In the rows, 128 means zero.
Here are made-up nodes, facts about them, and rows of numbers that follow some of those facts. Name the node behind each unnamed row.

Named rows:
z445: [138 150 108 117 138 126 157 141 107 161 138 101 169 136 115 134 135 106
 144 119 110 125 132 106 135  97 118 125 132  82 147 116 131 133 133 107
 130 114 116]
z188: [102 211 133 176 110 183 168 149 151 122 164 200 111 149 131 106 130 135
 145 135 121 130 140 144 149 101 106 136 164 126 162 178  29  46 182 105
 138  85 120]
z529: [ 93 153  98  96 111  71  64 214 105 183 125 159 159 112  86 197 138 127
 206 153 175 169 184 123  94  85  91 158 151 167 145 159 194 154 138  45
 183 151 146]
z232: [103 112 157 128 186 109  60 112  79 140 101  90 108 115  61 161 113 130
 119 126  81 114 147 189  50  79 108  94 160 104 107  50 151 133 142  46
 251 174 111]
z371: [134 141 103 121 123 126 150 149 110 155 128  98 171 147 121 139 145 110
 137 124  99 125 132  95 146 112 117 115 134  80 138 124 149 109 147 105
 137 114 106]
z930: [116 156 128 160 103 132 142  92 125 166 141 125 148 130 142 118 143 127
 168 113 118 143 141 137 108  68 118 146 126 146 151  85 152 136 138 138
 115 118 131]
z587: [140 157 132 132 114 126 124 179 115 158 136 138 134 126 153 134 116 135
 171 132 123 153 128 130 117  65 119 153 136 119 108 138 124 117 137 110
 126 129 106]
z440: [ 92 134 163 126 137  90  79  50  63 161 124  88 123 120  86 151 148 126
 106 107  73 140 133 181  38  67 131 116 175 126 104  86 168 152 126  42
 238 173 131]
z571: [153 136 132 125 138 131 111 178 130 151 128 130 127 138 112 128 113 114
 155 122 119 136 155 125 131  86 120 135 130 103 118 110 121  97 131 115
 138 122 110]
z298: [138 139 106 130 142 137 144 142 113 152 131  94 171 140  94 136 143 101
 134 118 115 119 132 112 135 107 109 106 123  78 167  88 132 123 141 127
 143 108 123]
z671: [ 89 170  91 135 151 162 155 129 126 136 176 135  84 148 155 133 117 114
 137 138 118 112 111  94 137  76 149 140 140 123 162 159  76  76 192 176
  98  62 130]
z195: [141 134 135 148  99 132 105 117 125 155 136 113 147 149  97 122 165  99
 120 101 122 151 138 129 116  94 124 120 125 120 151  90 138  97 130 150
 149 111 143]
z569: [139 143 128 145 113 134 111 183 121 148 127 131 137 132 136 139 127 131
 160 133 126 149 127 134 120  80 107 132 128 115 123 113 129 102 149 130
 139 124 112]
z449: [135 162 120 127 127 120 153 156 103 167 144 117 150 129 143 130 117 132
 163 132 117 141 128 116 125  79 117 153 143 106 121 138 134 137 140 107
 118 121 109]
z351: [141 145 137 136  95 123 117 114 120 164 144 121 144 146 118 119 157 104
 131 103 117 155 140 124 117  85 133 138 135 123 133 118 138 107 123 130
 137 115 136]
z401: [ 83 132  72 127 172 163 119 134 123 130 173 104  63 148 155 155 119  95
 126 139 126 104  94  80 125  64 166 123 112 125 174 118  97  72 203 239
  92  49 144]
z769: [ 92 147  77  83 136  75  98 172  96 184 126 119 192 121  48 195 156  99
 176 139 159 139 187 100 108 115  93 129 147 129 182 134 202 170 134  39
 190 137 153]
z731: [220 122 138 147 128 141 157 238 184 148  91 107 222 160 172  94 147 136
 160 108 121 195 131 136 107  67  77 167 111  57  81  49 143 136 104 203
  95 121  83]
z782: [140 146 130 144 118 135 111 181 120 150 129 132 137 129 135 138 125 131
 161 131 129 149 127 137 118  76 110 135 129 116 126 111 124 110 145 130
 136 124 114]
z164: [142 157 139 123  90 113 130 115 114 172 150 126 142 144 138 118 148 110
 140 103 112 161 141 119 118  75 143 156 146 126 115 145 139 115 115 111
 126 121 128]

How the nodes are related:
kiflar: refers to; testo: is of sort
z978 kiflar z550; z733 kiflar z443; z477 kiflar z193; z929 kiflar z188
z633 kiflar z671; z782 kiflar z502; z842 kiflar z219; z670 kiflar z481
z598 kiflar z929; z351 kiflar z571; z219 kiflar z522; z671 kiflar z222
z392 kiflar z829; z750 kiflar z262; z871 kiflar z464; z144 kiflar z39
z550 kiflar z371; z851 kiflar z798; z681 kiflar z410; z350 kiflar z544
z69 kiflar z445; z569 kiflar z930; z499 kiflar z382; z186 kiflar z340
z195 kiflar z823; z218 kiflar z76; z82 kiflar z392; z764 kiflar z982
z26 kiflar z186; z401 kiflar z87; z769 kiflar z361; z87 kiflar z327
z835 kiflar z681; z502 kiflar z705; z626 kiflar z173; z39 kiflar z164
z188 kiflar z350; z302 kiflar z851; z930 kiflar z764; z800 kiflar z769
z79 kiflar z800; z18 kiflar z244; z963 kiflar z94; z439 kiflar z338
z731 kiflar z835; z629 kiflar z154; z138 kiflar z441; z410 kiflar z18
z282 kiflar z626; z129 kiflar z351; z481 kiflar z680; z440 kiflar z26
z798 kiflar z782; z232 kiflar z440; z381 kiflar z79; z623 kiflar z587
z361 kiflar z529; z80 kiflar z731; z910 kiflar z670; z567 kiflar z449
z202 kiflar z623; z222 kiflar z598; z266 kiflar z733; z571 kiflar z454
z680 kiflar z758; z809 kiflar z147; z340 kiflar z381; z338 kiflar z256
z8 kiflar z963; z371 kiflar z569; z441 kiflar z477; z94 kiflar z218
z220 kiflar z144; z982 kiflar z742; z34 kiflar z80; z97 kiflar z995
z193 kiflar z629; z443 kiflar z910; z995 kiflar z267; z705 kiflar z940
z298 kiflar z69; z859 kiflar z750; z445 kiflar z937; z262 kiflar z499
z244 kiflar z842; z327 kiflar z633; z978 testo 970; z733 testo 724
z477 testo 970; z929 testo 724; z633 testo 926; z782 testo 970
z842 testo 970; z670 testo 380; z598 testo 74; z351 testo 724
z219 testo 12; z671 testo 926; z392 testo 970; z750 testo 970
z464 testo 970; z522 testo 970; z871 testo 970; z144 testo 970
z154 testo 970; z550 testo 12; z851 testo 926; z681 testo 12
z350 testo 724; z69 testo 724; z569 testo 970; z382 testo 74
z499 testo 970; z544 testo 926; z449 testo 926; z186 testo 970
z195 testo 724; z218 testo 970; z82 testo 12; z764 testo 926
z26 testo 970; z401 testo 926; z769 testo 12; z87 testo 724
z742 testo 724; z164 testo 724; z999 testo 145; z835 testo 12
z502 testo 380; z626 testo 970; z39 testo 12; z188 testo 970
z147 testo 970; z302 testo 970; z937 testo 145; z930 testo 145
z800 testo 970; z454 testo 970; z529 testo 970; z79 testo 12
z18 testo 12; z963 testo 970; z439 testo 145; z731 testo 970
z629 testo 926; z138 testo 74; z410 testo 926; z346 testo 12
z267 testo 12; z282 testo 74; z129 testo 970; z481 testo 12
z440 testo 724; z798 testo 970; z232 testo 380; z381 testo 970
z623 testo 724; z361 testo 12; z80 testo 724; z910 testo 970
z567 testo 12; z202 testo 970; z222 testo 970; z266 testo 12
z571 testo 380; z680 testo 970; z809 testo 970; z173 testo 380
z340 testo 970; z338 testo 970; z8 testo 12; z76 testo 926
z371 testo 12; z441 testo 12; z94 testo 970; z220 testo 970
z982 testo 970; z34 testo 926; z829 testo 970; z97 testo 724
z823 testo 970; z193 testo 12; z443 testo 926; z995 testo 970
z256 testo 970; z705 testo 970; z298 testo 12; z859 testo 12
z445 testo 12; z262 testo 970; z587 testo 970; z244 testo 970
z327 testo 970; z940 testo 926; z758 testo 926

Rows to name:
No name comes twice in this set of rows, the named rows included.
[136 149 117 141 130 129 138 158 109 157 136 110 152 133 119 132 126 126
 153 130 124 135 128 122 127  92 105 132 133 103 142 108 134 125 148 127
 130 116 117] => z851
[236 125 136 141  89 132 168 178  95 179 121  67 208 129 137  96 122 106
 159 101 113 136 106  97 188 101 110 116  81  45 123  70 148 140  86 145
  67 130  86] => z18
[ 91 147  75  81 134  72  97 175  98 185 127 120 194 122  46 197 156  97
 180 140 161 140 189  98 111 116  92 131 147 130 185 137 203 170 134  42
 189 136 155] => z361
[140 161 121 135 147 129 147 149 105 165 147 114 149 121 116 126 115 123
 161 125 134 136 128 133 115  73 108 147 133 104 151 102 114 152 132 128
 120 116 126] => z764
[139 162 111 105 133 117 168 139 102 169 145 106 167 133 132 131 126 112
 153 119 105 130 134 100 136  87 128 142 142  85 131 142 132 141 126  87
 120 119 109] => z267
[113 140 124 174  99 142 128  96 132 155 130 118 151 138 125 123 156 123
 155 114 118 139 139 138 112  86 107 123 116 143 165  63 161 114 152 157
 131 113 133] => z439
[ 92 142 105 111 122  84  54 201 105 171 118 145 155 113  72 195 143 126
 188 149 167 159 174 137  85  89  85 137 145 159 154 123 189 147 145  61
 201 152 147] => z800
[131 118 120 162  99 144  89 195 132 132 106 121 142 149 126 148 149 131
 142 138 116 142 124 125 134 111  95 100 120 110 128  97 154  63 176 147
 161 120 105] => z978
[ 91 144  92  90 148  79 103 146  84 177 124 105 180 118  58 188 148 106
 162 136 134 131 171 117  95 106  99 122 154 117 166 121 190 172 134  35
 202 146 142] => z79
[244 121 166 176  48 141 111 209  78 176 122  95 157 107 150 102  98 129
 184 115 136 145  88 126 194  85 107 111  63  88 109  72 139 109  95 152
  64 147  84] => z842
[ 95 182 119 142 136 182 156 133 146 133 169 182 102 161 131 114 134 113
 139 113 111 123 140 117 155  98 147 132 146 117 154 163  41  40 172 115
 125  79 130] => z598
[ 95 179 112 152 130 173 139 153 141 125 168 169  82 146 156 128 122 122
 144 137 123 126 119 120 135  74 139 138 143 133 154 164  55  54 187 157
 116  74 126] => z222

Now the same nodes, written a new way:
Named rows:
z742: [146 152 117  95 118 137 167 130 119 119 121 119 121 130 105 114 128 132
 112 136  92 120 124 229 111 143]
z381: [161 125 113 116 135 157  84 100 149 128 148 139 119 108 154 129 115 108
 161 112 201 115 152 110 122 142]
z218: [134 107 132 139 129 132 103 128 132 129 130 137 141 125 135 134 134 140
 131 121 130 136 133 137 124 127]
z76: [145 157 127 106 129 124 179 123 121 108 115 121 130  99 122 137 135 118
 125 151 102 143 136 183 111 135]
z670: [194  94 118 210 136 154 165 141 137 147 140 115 105  66  66 148 139 122
 112 105 140 123 101  67 151  83]
z978: [126 124 126 136 130 135 102 131 132 136 132 132 154 137 138 137 135 148
 132 110 140 131 134 138 131 134]
z164: [152 135 124 101 118 132 166 126 119 117 121 122 108 126 104 113 125 124
 112 147  92 123 118 208 109 138]
z680: [169  90 129 182 140 152 136 132 140 140 133 130 135  88  98 142 141 136
 121 113 126 132 129 118 136 107]
z144: [132 110 132 145 131 130  97 128 133 135 132 137 140 130 136 137 132 140
 132 120 140 133 130 121 130 129]
z823: [153 106 137 117 128 148 131 126 131 114 123 141 148 112 118 125 145 136
 124 134  98 138 141 200 104 135]
z439: [ 85 126 130 105 128 126 153 129 133 132 127 121  85 138 132 124 118 116
 122 114 126 136 143 108 138 130]
z750: [131 107 131 147 130 127  95 129 133 135 132 133 139 132 140 137 130 141
 132 116 139 135 128 115 131 124]
z219: [ 89 138 125 108 124 117 148 132 124 142 130 133 122 126 117 101 133 113
 127 155 121 122 135  91 131 127]
z522: [145 108 137 115 127 147 132 127 130 119 126 146 150 106 116 121 151 134
 124 140  98 139 142 190 104 138]
z361: [121 143 119 107 126 137 144 120 134 124 133 118 111 127 129 108 111 102
 141 130 146 113 141 108 127 126]
z392: [136 111 133 138 130 135 106 127 133 130 130 138 144 128 131 134 136 138
 132 122 131 132 132 137 125 130]
z809: [138 109 133 139 131 136 107 126 132 129 130 137 144 127 130 133 136 137
 129 122 128 132 134 140 124 130]
z629: [144 129 125 140 119  73 129 132 115 110 137 100  98 111 160 155 106 137
 133 148 126 164 141 143 114 102]
z929: [116 157 153 139 142 120 127 126 107 117 129 125  89 207 137 135 120 115
 103 141 118  91 100 158 155 134]
z963: [132 109 131 149 130 127  94 128 133 134 132 135 140 132 138 138 130 142
 132 116 138 134 128 113 131 127]

Which node is each row?
No name comes twice in this set of rows, the named rows included.
[143 160 134 107 133 126 180 123 119 104 114 123 129 107 122 138 139 116
 122 154  99 137 136 190 114 137] => z544
[191  76 125 227 146 159 150 136 145 154 137 121 126  62  77 153 139 134
 115 100 134 133 124  81 150  84] => z910
[ 95 111 130 130 128 113  94 130 128 158 137 158 141 115 130 119 152 137
 130 152 138 136 136  84 133 137] => z731
[151  68 135 167 111  75  63 138 123 117 155 112 106 134 170 150 102 162
 137 126 127 169 146 147 107  87] => z477
[158  93 138 124 122 133 122 129 129 109 131 134 141 111 127 129 137 143
 126 135  93 147 144 206  97 125] => z154
[159 123 132 106 120 140 146 133 118 101 127 135 144 102 109 116 142 126
 127 133  97 123 131 150 104 129] => z382
[156 109 134 113 128 153 129 123 133 112 126 140 147 110 120 124 143 132
 128 133 106 135 145 197 103 138] => z529
[ 96 185  99 114 128 145 112 149 132 144 134 114 199 175 151 141 140 179
 135  68 145 127 156 198 140 151] => z569
[143 118 128 137 119 109 106 136 117 118 140 123 128 119 136 129 123 133
 135 121 133 126 126  85 124 113] => z138
[157 152 126 120 133 131 190 125 124 112 117 119 125  84 107 138 138 117
 122 150 102 142 135 179 115 127] => z758

Now the same nodes, written a new way:
Known rows:
z173: [ 94 117 125 141 155 135 118 137 153 102 148  96 155 139 146 145 152 141
 139 125 126 151 118 111 116 131 154 105]
z835: [150 140 135  90 123 121 112 163 126 127 116 127  72 107 150 163  68 148
  95 147 194 154 114 136 186 164 109 129]
z454: [113 140 125 145 122 137 131 152 134 136 136 130 149 137 140 134 138 128
 147 108 119 145 115 140 112 127 138 116]
z544: [114 151 124 148 120 141 133 137 135 123 143 136 156 137 128 139 141 127
 150 107 135 120 119 149 117 118 134 115]
z441: [135  87 137  47 137 136 145 107  74 178 144 100 159 113 183 124 126 103
  79 101 135 126 134 130 148 112  90 135]
z186: [114 131 126 150 113 107 106 114  69 144  88  76 125 113  98  93 120 118
 114 191 104 121 116 115 118  99  99 187]
z371: [113 142 139 105 169  88 134  70 180 126  81 159  98 124  96  62  94 128
  89  75  88 140 144  68 164 125 116 120]
z34: [136 135 127 117 124 128 130 133 117 134 123 134 115 126 128 133 111 133
 119 124 136 125 128 135 138 132 124 136]
z222: [165 157 133 130  98 120 144  79 161 123 146 156 137  86 126  89 145 116
 144 172 208  40 164 144 139  68 150 106]
z266: [129 113 110 121 137 125 122 122 134 138 132 127 109 132 122 134 122 115
 129 131 131 118 132 126 119 131 123 130]
z18: [145 159 132 113 123 120 103 183 134 115 112 132  64 114 142 176  70 157
 104 150 205 162 103 138 189 168 117 121]
z340: [103 136 127 161 113 105  99 117  65 147  83  64 124 118  91  90 123 123
 117 202  97 124 114 118 117  97  96 194]
z910: [162  43  84 125 140 107 135 115 115 189 139 159  32 198  94 142 120  89
 127 142 137 120 145 130  54 144 177 133]
z282: [130 129 120 144 125 124 135 117 117 108 133 136 133 144 142 131 150 130
 125 126 127 136 139 122 143 134 138 144]
z410: [152 157 144 102 115 123 113 177 115 122 110 137  63 118 142 165  60 164
  98 148 202 157 106 145 195 171 124 128]
z529: [102 147 126 160 116 135 124 149 122 135 127 116 150 140 132 132 139 128
 150 120 114 145 113 136 109 119 133 124]
z782: [203  80 150 104 106 173 131 149 163  93 148 155 110   9 123 125 122 148
 163 146  22 112 147 123 113 189 130 182]
z346: [113 137 119 131 135 138 122 135 140 130 133 125 138 129 132 141 135 122
 139 114 125 131 122 132 120 131 120 121]
z569: [118 148 153 106 160  79 143  71 179 131  70 172  98 131  95  35  86 139
  87  61  76 151 142  63 163 125 131 120]
z232: [111 104 128 121 154 126 109 117 134 109 133  83 130 120 135 123 139 134
 120 153 129 140 128 101 129 127 139 125]

Rows to name:
No name comes twice in this set of rows, the named rows included.
[150  68 109 121 159 112 135  98 118 131 139 145  82 189 103 153 132 119
 123 153 134 117 150 118  97 149 129 127] => z733
[112 149 130 145 118 138 125 163 136 132 134 131 143 140 142 140 133 138
 144 112 132 151 109 142 122 129 139 114] => z522
[105 149 152 109 169  90 134  56 169  98  67 159 100 137  75  58  98 144
  76  50  81 147 142  68 166 133 140 101] => z930
[ 99 111 124 128 154 133 118 130 147 105 144  93 147 132 144 137 147 137
 133 130 128 150 126 108 122 131 152 108] => z571
[148 151 135 145 130 122 140  75 162  83 148 154 151 123 114 128 158 130
 149 177 197  55 162 137 139  94 129  94] => z929
[139  21  78 117 176 104 121 104 141 153 155 121  40 203 101 152 137 100
 130 154 144 130 146 101  62 147 190 115] => z670
[112 130 132 133 128 146 125 129 117 108 130 123 141 135 112 148 145 133
 121 108 123 129 122 136 123 134 144 106] => z999
[129  95 145  62 122 148 154 117  57 178 145 107 181 130 188 130 137 105
  91  81 128 130 129 148 142 109  99 131] => z629
[ 88 147 112 164 132 125 107 136 113 125 116  98 146 130 110 133 138 122
 140 144 121 127 113 129 112 119 108 145] => z361
[163 143 132 113 107 120 141  73 144 123 139 152 134  90 123 106 140 117
 132 155 193  44 162 146 146  81 137 111] => z633
[157  60  90 121 140 105 135 109 114 177 137 155  43 192  92 144 121  96
 127 137 137 114 145 131  76 144 161 133] => z443

Now the same nodes, written a new way:
Some rows with their names:
z449: [162 113 109 136 134 132 159  96  85 158 142 146 134 101 154 112 100 101
  99 164 138 125 125 122 129 169  94 102 154]
z705: [152 110 124 145 136 129 145 121  80 149 140 149 135  97 157 114  90 103
 110 166 131 153 117 133 128 159  99  82 137]
z502: [133 106 117 131 127 137 152 115 104 175 149 137 142 104 158 111 107  98
 109 171 129 123 112 135 128 144  96  83 148]
z410: [141  98 139 149 149 136 165 116 107 139 150 168 102 126 156 102 117 113
 103 152 119  99 140  81 130 152 129 114 136]
z219: [ 99 111  82 143 189 157 161  90 102 176 179 178 107 127 149 103 139 103
 126 190 102 116 150  90 146 125 140 124 129]
z34: [150  92 178 156 100 123 163 154 137 136 137 151  97 132 165 101 112 127
 110 113 131  89 138  64 134 160 103 109 133]
z758: [170 112 103 137 130 125 143  74  98 134 135 149 153  97 172 119  98  89
 125 165 135 109 119 113 131 171 107 102 170]
z929: [196 136 116 123  92 206 178 118 104 203 153 139 164  77 148 124  92 102
 131 199 131 123 109 142 118 195  99 115 111]
z97: [150 117 108 139  95 144 177 116 103 171 148 158 131  95 154  99 120  95
 124 163 129 134 120 120 114 148  85  99 104]
z629: [162 113 109 138 128 131 166 108  95 164 143 153 130 104 154 113 104  99
 103 158 136 136 125 123 126 163  93 102 147]
z982: [144 111 126 142 142 136 155 131  59 164 144 135 118  96 144 104  84 116
  81 166 137 153 125 142 130 162  88  81 131]
z569: [155 110 125 146 130 127 145 125  90 148 140 158 139  99 161 119  96  98
 119 167 127 160 114 130 127 157 101  83 134]
z809: [152 111 126 148 126 126 154 141  96 160 142 162 130 103 157 117  99 100
 116 159 129 173 116 133 124 151  96  82 123]
z769: [124 102 105 136 103  92 146  84  77 185 149 153 173 116 131 113 153  93
 110 184 135 161 122 112 165 140   6  89 156]
z823: [153 110 123 143 140 132 141 111  71 145 140 144 139  94 156 114  87 104
 106 173 131 143 119 132 131 164 100  82 143]
z350: [203 131 122 119  90 215 179 117 108 205 156 136 167  73 148 130  94 108
 127 210 125 129 106 128 118 201  99 118 110]
z94: [152 111 125 145 134 129 147 126  83 153 141 153 134  99 157 116  93 102
 111 167 129 158 116 133 128 158  98  82 132]
z999: [151 104 140 145 139 106 189 108 111 183 142 143 127 109 156 128 106  92
  96 166 142 129 103 142 124 157 110  76 159]
z87: [145 166  79 143  95 149 166 115  76 187 133 156 147 104 154  85  80  76
 156 134 165  87 133 217 110 165  99  98 121]
z232: [130  89  54 126 112 104 167 115 135 178 150 109 110  67 186 116 109  91
  90 148 131 215  91 113 104 109  72  61 139]

Which node is each row?
No name comes twice in this set of rows, the named rows included.
[135 118  87 138 121 137 141  91 121 175 152 140 149 107 169 116 115  98
 148 163 131 120 129 107 150 152  87 108 155] => z481
[151 104 139 143 147 109 182  93  98 174 141 134 131 104 156 126  99  95
  90 173 143 113 106 140 128 163 113  76 169] => z937
[159 110 120 146 129 122 130 105  96 130 135 156 152  94 174 122  91  91
 136 167 127 143 110 123 129 160 109  82 147] => z680
[151  93  72 138 125  95 151 106  90 144 140 121 117  63 179 118  92  96
  87 156 134 225 100 113 114 133  68  59 138] => z186
[130 118  91 136 123 142 155 108 116 192 156 140 135 110 155 112 119 106
 129 162 132 133 133 114 149 149  78 107 143] => z441
[194 134 135 121 127 182 165 146 112 193 137 143 154  80 154 125  91  94
 116 192 139 122  85 189 120 185 108  92 145] => z598
[162 113 107 136 136 133 158  91  82 154 141 142 134 100 155 111  97 101
  97 164 139 119 126 123 130 171  95 102 158] => z940
[136 117  89 138 117 136 148 102 130 182 154 152 148 111 166 120 123  96
 151 164 127 134 126 107 149 148  86 109 146] => z371
[113 100 134 148 131 143 148 119 128 161 159 141 106 131 162  98 124 126
 129 144 121  80 150  65 158 146 105 118 139] => z681
[151 116 104 135 111 150 163  85  77 155 147 138 139  87 154  96 106  99
 115 176 133 103 124 118 121 161  89 100 126] => z164
[134 106 116 129 133 140 147 103  93 170 149 129 145 101 157 110 103  99
 105 177 130 111 113 133 131 150  97  84 156] => z173
[141  96 173 152  84 141 159 128 117 126 141 135 105 113 166  82 113 128
 121 131 129  52 137  60 130 160  98 107 115] => z80
[148 158 100 149 127 135 144 139  71 178 127 160 148 110 156 105  60  82
 146 133 162 127 128 228 121 171 110  81 139] => z327
[151  93  63 137 127  98 153 106  96 144 140 116 110  58 185 118  88  97
  87 152 133 230 100 111 110 130  74  59 137] => z26

